Below are the code and all the weights of a small trained network. Each question names an input and a class and asks about switching units off, where a switched-off unit gives its printed mean instead of its output.

import numpy as np


def w(rows, s, z=0):
    codes = np.array(rows[::2]) - 128.0
    scale = np.full(codes.shape[1], s)
    scale[-1] = z or s
    return codes * scale


def norm(h):
    return h / np.sqrt((h * h).mean(-1, keepdims=True) + 1e-5)


def f(y):
    return np.maximum(y, 0)


def log_softmax(a):
    a = a - a.max(-1, keepdims=True)
    return a - np.log(np.exp(a).sum(-1, keepdims=True))


def net(x, mask):
    res = np.array(x, float).reshape(1, 5) / 4 @ E
    u = 0
    for l in range(2):
        y = f(norm(res) @ A[l][:, :-1].T + A[l][:, -1])
        res = res + np.where(mask[u : u + 7], y, B[l][:, -1]) @ B[l][:, :-1]
        u += 7
    return log_softmax(norm(res)[-1] @ U[:, :-1].T + U[:, -1])


A, B = {}, {}
E = w([
[109,191,39],'x0',
[76,86,129],'x1',
[2,216,108],'x2',
[124,143,69],'x3',
[116,184,156],'x4',
],0.0091)
A[0] = w([
[52,117,190,38],'L0N1',
[117,123,105,100],'L0N2',
[60,135,115,145],'L0N3',
[94,156,102,125],'L0N4',
[115,215,139,68],'L0N5',
[162,101,2,2],'L0N6',
[8,175,91,80],'L0N7',
],0.011,0.0047)
B[0] = w([
[2,94,139,171],'L0N1',
[87,113,155,138],'L0N2',
[101,154,191,204],'L0N3',
[137,214,116,183],'L0N4',
[122,214,90,184],'L0N5',
[177,126,28,176],'L0N6',
[163,41,124,254],'L0N7',
],0.0075,0.0059)
A[1] = w([
[52,119,122,133],'L1N1',
[3,91,165,65],'L1N2',
[126,90,186,252],'L1N3',
[173,159,98,123],'L1N4',
[76,158,84,130],'L1N5',
[144,109,159,93],'L1N6',
[83,168,95,118],'L1N7',
],0.012,0.0043)
B[1] = w([
[86,113,159,220],'L1N1',
[67,124,170,253],'L1N2',
[139,45,175,254],'L1N3',
[2,113,90,188],'L1N4',
[199,217,169,221],'L1N5',
[179,112,106,155],'L1N6',
[198,138,162,210],'L1N7',
],0.0075,0.0052)
U = w([
[208,51,168,227],'0',
[117,236,137,181],'1',
[6,106,206,7],'2',
[186,118,49,97],'3',
],0.021,0.0014)

Each question gives the input, the list of numbers given to net, and the class t.
The units are the neurons (one row each of A and B). Each row of codes is followed by its name. A weight is (code - 128) times the scale printed after its matrix; where a second scale follows, it is the last column's (A, B and U).
mask holds one flag per neuron, layer by layer. A switched-off neuron (its flag False) gives its mean, the last column of its row in B, instead of its output. The means were averaged over made-up inputs and are rounded, as every weight is.
A unit's drop is (log p(t) with every unit on - log p(t) with that unit switched off) / (log p(t) with every unit on - log p(t) with every unit switched off).
The circuit of an input: a set's keep is (log p(t) with only the set's units on - log p(t) with every unit switched off) / (log p(t) with every unit on - log p(t) with every unit switched off). Starting from the 12 units with the biggest drops (on a tie, the unit counted first), units are removed one at a time, each time the one whose removal leaves the highest keep (on an exact tie, the one counted first), for as long as the keep stays at least 0.8.
circuit, biggest first: the units of the circuit, biggest drop first
k most important neurons: the k neurons with the biggest drops, biggest first
top k neurons in layer l: the k neurons of layer l with the biggest drops, biggest first
drop when u is switched off: that unit's drop, to one decimal
input [1,1,2,2,-8], class 3: circuit, biggest first => L0N6
input [3,4,-8,8,-3], class 3: circuit, biggest first => L0N6, L1N3
input [0,-5,-5,6,5], class 3: top 2 neurons in layer 1 => L1N4, L1N3
input [5,4,3,-2,-8], class 3: 3 most important neurons => L0N6, L0N7, L0N1
input [2,4,-5,3,-3], class 3: 3 most important neurons => L0N6, L0N7, L1N3
input [4,-1,-5,-1,-7], class 3: 3 most important neurons => L0N6, L0N7, L1N3
input [8,8,-3,-7,-8], class 3: 3 most important neurons => L0N6, L0N7, L1N3
input [2,3,-6,4,7], class 3: drop when L1N3 is switched off => 0.1
input [2,5,1,6,-5], class 3: drop when L0N6 is switched off => 0.3
input [7,-5,-5,-5,-5], class 3: drop when L1N4 is switched off => 0.1
